Below are the code and all the weights of a small trained network. Each question names an input and a target symbol and asks about switching units off, where a switched-off unit gives its printed mean instead of its output.

import numpy as np


def w(rows, s, z=0):
    codes = np.array(rows[::2]) - 128.0
    scale = np.full(codes.shape[1], s)
    scale[-1] = z or s
    return codes * scale


def f(y):
    return y / 2 * (1 + np.tanh(0.7978845608 * (y + 0.044715 * y**3)))


def softmax(a):
    e = np.exp(a - a.max(-1, keepdims=True))
    return e / e.sum(-1, keepdims=True)


def log_softmax(a):
    a = a - a.max(-1, keepdims=True)
    return a - np.log(np.exp(a).sum(-1, keepdims=True))


def net(x, mask):
    ids = ['ΓΦαδημξπτψ'.index(c) for c in x.split()]
    T = len(ids)
    res = E[ids] + P[:T]
    u = 0
    for l in range(2):
        r = res
        for j in range(2):
            rows = slice(4 * j, 4 * j + 4)
            q, k, v = (r @ M[l][rows].T for M in (Q, K, V))
            z = softmax(np.where(np.tri(T) > 0, q @ k.T / 4**0.5, -1e9)) @ v
            o = O[l][rows]
            res = res + np.where(mask[u + j], z, o[:, -1]) @ o[:, :-1]
        u += 2
        y = f(res @ A[l][:, :-1].T + A[l][:, -1])
        res = res + np.where(mask[u : u + 12], y, B[l][:, -1]) @ B[l][:, :-1]
        u += 12
    return log_softmax(res[-1] @ U[:, :-1].T + U[:, -1])


Q, K, V, O, A, B = {}, {}, {}, {}, {}, {}
E = w([
[100,207,188,147,150],'Γ',
[177,211,100,194,71],'Φ',
[136,142,102,147,158],'α',
[126,130,204,248,209],'δ',
[95,135,139,79,139],'η',
[119,44,200,171,37],'μ',
[86,139,158,115,148],'ξ',
[118,104,70,22,170],'π',
[46,124,76,99,117],'τ',
[109,120,159,110,186],'ψ',
],0.015)
P = w([
[76,69,209,122,133],'0',
[156,104,70,169,159],'1',
[181,100,134,109,142],'2',
[91,80,131,249,103],'3',
[139,150,84,127,130],'4',
[169,124,162,101,130],'5',
[109,65,124,221,97],'6',
[128,160,81,113,123],'7',
[171,113,142,123,128],'8',
[126,74,142,203,88],'9',
[126,171,74,119,110],'10',
],0.012)
Q[0] = w([
[59,216,115,118,135],'L0H1',
[147,132,111,166,114],'L0H1',
[127,163,142,205,67],'L0H1',
[135,102,72,78,115],'L0H1',
[240,167,195,99,163],'L0H2',
[180,150,162,141,23],'L0H2',
[184,118,2,154,156],'L0H2',
[214,122,61,85,56],'L0H2',
],0.0067)
K[0] = w([
[88,206,180,237,224],'L0H1',
[151,116,108,154,81],'L0H1',
[95,33,192,175,1],'L0H1',
[51,142,102,72,139],'L0H1',
[211,101,232,118,109],'L0H2',
[159,158,129,145,11],'L0H2',
[160,129,70,125,100],'L0H2',
[191,99,98,122,16],'L0H2',
],0.0076)
V[0] = w([
[118,65,121,58,170],'L0H1',
[83,103,102,137,171],'L0H1',
[157,193,141,131,80],'L0H1',
[49,3,175,218,114],'L0H1',
[91,71,212,50,145],'L0H2',
[235,110,152,161,45],'L0H2',
[199,249,147,57,133],'L0H2',
[68,54,135,174,198],'L0H2',
],0.0052)
O[0] = w([
[211,132,42,117,56,173],'L0H1',
[136,120,213,107,108,157],'L0H1',
[71,117,133,134,119,73],'L0H1',
[56,141,140,94,187,254],'L0H1',
[174,106,255,122,164,176],'L0H2',
[150,162,76,231,42,89],'L0H2',
[49,221,73,185,218,43],'L0H2',
[169,213,160,51,145,204],'L0H2',
],0.0046,0.0039)
A[0] = w([
[253,197,133,144,254,185],'L0N1',
[31,25,236,147,56,111],'L0N2',
[79,64,199,108,198,164],'L0N3',
[220,214,7,75,179,178],'L0N4',
[174,155,226,106,57,151],'L0N5',
[69,79,152,54,185,212],'L0N6',
[65,73,108,184,122,234],'L0N7',
[121,82,243,207,40,252],'L0N8',
[110,86,183,147,183,57],'L0N9',
[165,55,225,143,36,165],'L0N10',
[123,42,93,139,137,194],'L0N11',
[93,243,159,112,211,119],'L0N12',
],0.007,0.0036)
B[0] = w([
[168,214,192,226,156,192],'L0N1',
[196,102,68,80,127,233],'L0N2',
[91,99,199,86,153,209],'L0N3',
[142,221,83,76,213,216],'L0N4',
[192,82,26,175,128,169],'L0N5',
[105,43,175,84,191,225],'L0N6',
[105,56,196,82,97,181],'L0N7',
[83,21,87,92,54,254],'L0N8',
[92,167,121,184,163,146],'L0N9',
[141,94,48,69,98,211],'L0N10',
[214,100,171,41,10,175],'L0N11',
[203,101,160,254,203,156],'L0N12',
],0.0049,0.0064)
Q[1] = w([
[106,37,226,183,113],'L1H1',
[160,131,116,70,164],'L1H1',
[88,213,166,126,255],'L1H1',
[117,17,122,190,94],'L1H1',
[200,153,165,130,157],'L1H2',
[174,156,109,127,116],'L1H2',
[88,78,86,168,135],'L1H2',
[168,95,165,127,76],'L1H2',
],0.0082)
K[1] = w([
[142,157,190,180,149],'L1H1',
[166,139,94,68,145],'L1H1',
[175,68,85,125,101],'L1H1',
[114,114,194,187,184],'L1H1',
[155,129,80,190,113],'L1H2',
[196,156,147,102,143],'L1H2',
[104,106,117,87,157],'L1H2',
[131,205,224,163,255],'L1H2',
],0.0088)
V[1] = w([
[155,155,201,192,53],'L1H1',
[149,149,125,100,223],'L1H1',
[99,126,2,82,178],'L1H1',
[109,118,39,64,38],'L1H1',
[176,88,100,176,136],'L1H2',
[119,107,167,90,220],'L1H2',
[172,47,21,76,114],'L1H2',
[25,202,90,177,212],'L1H2',
],0.0047)
O[1] = w([
[96,182,194,139,77,74],'L1H1',
[224,73,172,143,106,134],'L1H1',
[180,91,151,43,167,122],'L1H1',
[150,222,114,127,200,143],'L1H1',
[122,193,126,142,125,139],'L1H2',
[84,59,86,62,120,203],'L1H2',
[105,230,122,47,71,222],'L1H2',
[254,91,88,63,200,1],'L1H2',
],0.0048,0.0074)
A[1] = w([
[166,124,73,91,135,72],'L1N1',
[70,209,167,150,218,176],'L1N2',
[86,123,138,78,127,103],'L1N3',
[94,107,111,103,108,2],'L1N4',
[84,204,134,132,196,121],'L1N5',
[140,93,131,60,144,54],'L1N6',
[115,127,76,91,157,172],'L1N7',
[66,52,97,131,95,216],'L1N8',
[254,184,96,176,155,144],'L1N9',
[199,124,136,121,186,188],'L1N10',
[103,94,131,58,192,147],'L1N11',
[134,90,227,152,89,46],'L1N12',
],0.0097,0.0041)
B[1] = w([
[162,169,103,165,90,156],'L1N1',
[158,2,69,131,64,213],'L1N2',
[143,189,89,160,143,172],'L1N3',
[196,165,142,138,203,156],'L1N4',
[162,72,101,125,87,199],'L1N5',
[131,209,143,127,137,193],'L1N6',
[165,176,192,162,47,169],'L1N7',
[87,173,116,130,145,252],'L1N8',
[92,136,24,144,204,163],'L1N9',
[177,135,235,96,200,165],'L1N10',
[39,155,144,169,73,204],'L1N11',
[144,198,117,170,111,177],'L1N12',
],0.0073,0.015)
U = w([
[173,68,155,123,166,94],'Γ',
[125,195,78,183,168,3],'Φ',
[189,128,115,101,182,119],'α',
[219,177,200,231,83,37],'δ',
[181,116,244,65,70,109],'η',
[111,97,140,112,29,223],'μ',
[132,101,222,83,89,149],'ξ',
[249,233,181,133,93,83],'π',
[1,200,161,163,121,175],'τ',
[172,45,234,34,139,112],'ψ',
],0.0056,0.0046)

Each question gives the input, a string of symbols that net reads in full, and the target symbol t.
The units are the heads (4 rows each of Q, K, V and O) and the neurons (one row each of A and B). Each row of codes is followed by its name. A weight is (code - 128) times the scale printed after its matrix; where a second scale follows, it is the last column's (O, A, B and U).
mask holds one flag per unit, layer by layer, with each layer's heads first. A switched-off unit (its flag False) gives its mean, the last column of its rows in O or B, instead of its output. The means were averaged over made-up inputs and are rounded, as every weight is.
A unit's drop is (log p(t) with every unit on - log p(t) with that unit switched off) / (log p(t) with every unit on - log p(t) with every unit switched off).
The circuit of an input: a set's keep is (log p(t) with only the set's units on - log p(t) with every unit switched off) / (log p(t) with every unit on - log p(t) with every unit switched off). Starting from the 12 units with the biggest drops (on a tie, the unit counted first), units are removed one at a time, each time the one whose removal leaves the highest keep (on an exact tie, the one counted first), for as long as the keep stays at least 0.8.
circuit, biggest first: the units of the circuit, biggest drop first
top k neurons in layer l: the k neurons of layer l with the biggest drops, biggest first
which heads matter: for each layer, one digit per head in row order, 1 if its drop is at least 0.15 and else 0, layers parted by /
drop when u is switched off: that unit's drop, to one decimal
input μ π μ α π, target μ: top 3 neurons in layer 0 : [L0N4; L0N8; L0N10]
input μ τ α, target α: top 3 neurons in layer 0 : [L0N8; L0N1; L0N10]
input α τ τ π π δ, target δ: top 3 neurons in layer 0 : [L0N1; L0N4; L0N12]
input α μ τ, target τ: circuit, biggest first : [L1N2; L1N5]
input Γ ξ μ τ η, target μ: which heads matter : 00 / 11
input π Φ δ α μ μ Γ π π, target π: which heads matter : 10 / 00
input π π τ Γ δ, target δ: circuit, biggest first : [L1H1; L0N4; L0N1; L0N12]
input α δ δ μ α π Φ, target τ: top 3 neurons in layer 1 : [L1N2; L1N8; L1N5]
input π π π π π μ η Γ, target μ: top 2 neurons in layer 1 : [L1N2; L1N5]
input τ ψ α π η μ α α π τ ξ, target μ: top 3 neurons in layer 1 : [L1N2; L1N5; L1N10]
input Γ Γ π μ π τ ξ π ψ, target ψ: which heads matter : 00 / 01
input ξ Γ δ π, target τ: top 4 neurons in layer 1 : [L1N2; L1N8; L1N5; L1N11]
input δ α Γ Φ π π μ, target τ: which heads matter : 10 / 00
input τ τ Φ π, target τ: top 2 neurons in layer 1 : [L1N2; L1N11]
input π μ η μ π τ δ, target τ: top neuron in layer 0 : [L0N8]
input π Φ μ τ π π μ δ Γ μ ξ, target μ: top 2 neurons in layer 1 : [L1N2; L1N5]
input ξ π α ψ Φ μ η π, target μ: top 4 neurons in layer 0 : [L0N8; L0N10; L0N4; L0N2]
input ψ Φ η π Γ, target Γ: top 2 neurons in layer 1 : [L1N2; L1N9]
input α μ π, target π: top 2 neurons in layer 1 : [L1N7; L1N1]
input Γ τ μ τ μ μ π α, target μ: top neuron in layer 0 : [L0N8]
input π ξ α α π τ μ, target τ: drop when L1N2 is switched off : 0.5
input π ψ μ α μ μ π μ π μ Φ, target μ: drop when L1N2 is switched off : 1.2
input η π η η Φ, target Φ: drop when L0N12 is switched off : 0.0
input μ μ μ α ψ, target μ: drop when L1N10 is switched off : 0.1
